Below is a small trained network, with its code and all its weights. Each question gives an input and a target symbol and asks what happens when units are switched off, that is, made to give their printed mean instead of their output.

import numpy as np


def w(rows, s, z=0):
    codes = np.array(rows[::2]) - 128.0
    scale = np.full(codes.shape[1], s)
    scale[-1] = z or s
    return codes * scale


def norm(h):
    return h / np.sqrt((h * h).mean(-1, keepdims=True) + 1e-5)


def f(y):
    return np.maximum(y, 0)


def softmax(a):
    e = np.exp(a - a.max(-1, keepdims=True))
    return e / e.sum(-1, keepdims=True)


def log_softmax(a):
    a = a - a.max(-1, keepdims=True)
    return a - np.log(np.exp(a).sum(-1, keepdims=True))


def net(x, mask):
    ids = ['αβγεθξφψω'.index(c) for c in x.split()]
    T = len(ids)
    res = E[ids] + P[:T]
    u = 0
    for l in range(2):
        r = norm(res)
        for j in range(2):
            rows = slice(2 * j, 2 * j + 2)
            q, k, v = (r @ M[l][rows].T for M in (Q, K, V))
            z = softmax(np.where(np.tri(T) > 0, q @ k.T / 2**0.5, -1e9)) @ v
            o = O[l][rows]
            res = res + np.where(mask[u + j], z, o[:, -1]) @ o[:, :-1]
        u += 2
        y = f(norm(res) @ A[l][:, :-1].T + A[l][:, -1])
        res = res + np.where(mask[u : u + 16], y, B[l][:, -1]) @ B[l][:, :-1]
        u += 16
    return log_softmax(norm(res)[-1] @ U[:, :-1].T + U[:, -1])


Q, K, V, O, A, B = {}, {}, {}, {}, {}, {}
E = w([
[170,108,111],'α',
[166,132,167],'β',
[180,128,165],'γ',
[167,127,165],'ε',
[132,4,206],'θ',
[40,173,143],'ξ',
[147,165,100],'φ',
[116,88,17],'ψ',
[72,106,110],'ω',
],0.025)
P = w([
[146,147,49],'0',
[120,141,46],'1',
[123,142,51],'2',
[135,135,33],'3',
[152,130,3],'4',
[174,137,24],'5',
[190,162,35],'6',
[191,175,39],'7',
[193,190,59],'8',
[189,197,66],'9',
[184,213,78],'10',
[186,224,85],'11',
[177,227,89],'12',
[177,236,98],'13',
],0.0061)
Q[0] = w([
[127,113,140],'0.h1',
[94,195,5],'0.h1',
[206,62,160],'0.h2',
[136,165,180],'0.h2',
],0.015)
K[0] = w([
[110,152,158],'0.h1',
[100,49,156],'0.h1',
[176,3,173],'0.h2',
[152,156,239],'0.h2',
],0.015)
V[0] = w([
[61,27,146],'0.h1',
[95,225,2],'0.h1',
[54,62,75],'0.h2',
[180,236,114],'0.h2',
],0.0064)
O[0] = w([
[77,135,186,125],'0.h1',
[182,5,16,221],'0.h1',
[3,255,157,115],'0.h2',
[129,116,13,255],'0.h2',
],0.0056,0.003)
A[0] = w([
[181,135,90,103],'0.n1',
[160,65,127,180],'0.n2',
[127,171,90,69],'0.n3',
[168,148,203,82],'0.n4',
[131,148,117,80],'0.n5',
[113,107,144,123],'0.n6',
[135,142,119,71],'0.n7',
[105,82,157,37],'0.n8',
[93,93,109,88],'0.n9',
[158,104,248,180],'0.n10',
[93,142,168,18],'0.n11',
[127,123,167,97],'0.n12',
[197,93,159,96],'0.n13',
[121,122,131,90],'0.n14',
[225,122,79,3],'0.n15',
[94,152,100,65],'0.n16',
],0.017,0.0055)
B[0] = w([
[187,151,37,233],'0.n1',
[110,90,190,201],'0.n2',
[147,64,89,193],'0.n3',
[130,206,166,140],'0.n4',
[140,102,122,141],'0.n5',
[132,106,142,133],'0.n6',
[132,124,106,133],'0.n7',
[94,147,143,134],'0.n8',
[47,103,199,147],'0.n9',
[190,119,223,158],'0.n10',
[254,162,88,137],'0.n11',
[127,99,175,131],'0.n12',
[126,100,192,178],'0.n13',
[119,139,118,128],'0.n14',
[119,114,48,254],'0.n15',
[136,92,135,171],'0.n16',
],0.0086,0.008)
Q[1] = w([
[119,127,120],'1.h1',
[160,90,105],'1.h1',
[119,140,7],'1.h2',
[112,113,224],'1.h2',
],0.018)
K[1] = w([
[118,139,139],'1.h1',
[179,161,43],'1.h1',
[246,14,178],'1.h2',
[86,206,90],'1.h2',
],0.013)
V[1] = w([
[158,114,162],'1.h1',
[101,187,9],'1.h1',
[86,141,107],'1.h2',
[93,55,131],'1.h2',
],0.011)
O[1] = w([
[66,145,111,97],'1.h1',
[83,211,254,254],'1.h1',
[165,165,78,98],'1.h2',
[157,75,97,146],'1.h2',
],0.0092,0.0075)
A[1] = w([
[88,131,179,6],'1.n1',
[60,59,158,53],'1.n2',
[40,98,183,1],'1.n3',
[204,65,77,73],'1.n4',
[234,54,153,160],'1.n5',
[164,3,118,74],'1.n6',
[83,96,99,109],'1.n7',
[134,152,51,59],'1.n8',
[128,30,186,154],'1.n9',
[141,117,193,194],'1.n10',
[111,17,180,177],'1.n11',
[102,145,172,95],'1.n12',
[53,106,63,123],'1.n13',
[110,149,112,75],'1.n14',
[139,9,237,200],'1.n15',
[154,174,144,113],'1.n16',
],0.016,0.0063)
B[1] = w([
[119,71,121,146],'1.n1',
[58,246,94,168],'1.n2',
[9,192,121,177],'1.n3',
[99,203,130,247],'1.n4',
[60,167,203,254],'1.n5',
[223,162,184,194],'1.n6',
[136,47,161,160],'1.n7',
[69,112,154,236],'1.n8',
[161,116,37,186],'1.n9',
[109,1,168,184],'1.n10',
[214,161,45,194],'1.n11',
[181,140,113,158],'1.n12',
[223,53,221,221],'1.n13',
[126,116,157,143],'1.n14',
[173,39,96,223],'1.n15',
[110,88,150,163],'1.n16',
],0.01,0.0069)
U = w([
[164,227,207,45],'α',
[219,126,137,7],'β',
[201,124,138,3],'γ',
[193,117,126,11],'ε',
[150,80,109,45],'θ',
[36,92,171,193],'ξ',
[158,163,12,183],'φ',
[150,20,135,229],'ψ',
[72,24,38,103],'ω',
],0.011,0.0033)

Each question gives the input, a string of symbols that net reads in full, and the target symbol t.
The units are the heads (2 rows each of Q, K, V and O) and the neurons (one row each of A and B). Each row of codes is followed by its name. A weight is (code - 128) times the scale printed after its matrix; where a second scale follows, it is the last column's (O, A, B and U).
mask holds one flag per unit, layer by layer, with each layer's heads first. A switched-off unit (its flag False) gives its mean, the last column of its rows in O or B, instead of its output. The means were averaged over made-up inputs and are rounded, as every weight is.
A unit's drop is (log p(t) with every unit on - log p(t) with that unit switched off) / (log p(t) with every unit on - log p(t) with every unit switched off).
The circuit of an input: a set's keep is (log p(t) with only the set's units on - log p(t) with every unit switched off) / (log p(t) with every unit on - log p(t) with every unit switched off). Starting from the 12 units with the biggest drops (on a tie, the unit counted first), units are removed one at a time, each time the one whose removal leaves the highest keep (on an exact tie, the one counted first), for as long as the keep stays at least 0.8.
circuit, biggest first: the units of the circuit, biggest drop first
k most important neurons: the k neurons with the biggest drops, biggest first
k most important neurons of layer l: the k neurons of layer l with the biggest drops, biggest first
heads that matter: for each layer, one digit per head in row order, 1 if its drop is at least 0.15 and else 0, layers parted by /
drop when u is switched off: that unit's drop, to one decimal
input φ ξ φ φ φ ω φ φ φ θ β, target ψ: circuit, biggest first : (1.n10)
input θ α ψ ξ φ, target ψ: 2 most important neurons of layer 1 : (1.n13 1.n5)
input ξ α φ ψ ψ, target ψ: circuit, biggest first : (1.n13 1.h1)
input φ α φ θ φ, target α: 3 most important neurons of layer 0 : (0.n2 0.n15 0.n3)
input ω ε ω ω φ φ α φ φ γ ξ ω, target ω: heads that matter : 00 / 00
input θ φ α φ, target ξ: heads that matter : 11 / 10
input ξ φ φ α ξ φ θ α, target ξ: 3 most important neurons : (0.n1 1.n5 0.n15)
input ψ α φ φ ψ ω θ φ, target α: heads that matter : 10 / 00
input ξ φ φ φ θ β α α, target ξ: heads that matter : 11 / 00
input ξ θ ξ φ ω φ, target ξ: heads that matter : 10 / 10
input φ ε φ ξ φ γ φ ε β φ γ θ φ ω, target ψ: 2 most important neurons : (1.n13 0.n11)
input φ α φ φ φ ω φ θ α β, target ψ: heads that matter : 11 / 00
input ξ ξ ε ω ξ φ ψ α φ θ φ φ ψ, target ξ: heads that matter : 11 / 11
input φ φ ξ φ φ α ξ φ φ φ α φ ω φ, target φ: heads that matter : 00 / 00
input φ θ α φ φ ξ, target ψ: 3 most important neurons of layer 1 : (1.n13 1.n5 1.n4)
input ξ ξ α α φ φ φ ξ φ φ ξ ω φ, target φ: most important neuron of layer 1 : (1.n5)
input ξ θ φ, target ψ: 3 most important neurons : (0.n1 1.n13 0.n10)
input ψ β φ φ φ φ θ φ ξ, target ψ: drop when 0.n2 is switched off : 0.2
input ω φ φ ω ξ φ φ φ ξ α γ α ω, target ω: drop when 1.n3 is switched off : 0.4
input φ φ φ φ φ φ φ θ θ ξ φ θ φ ω, target ψ: drop when 0.n15 is switched off : 0.0
input α ξ θ α β ξ ξ ψ, target ψ: drop when 0.h2 is switched off : 0.0
input ψ ψ ω φ α, target α: most important neuron : (0.n2)
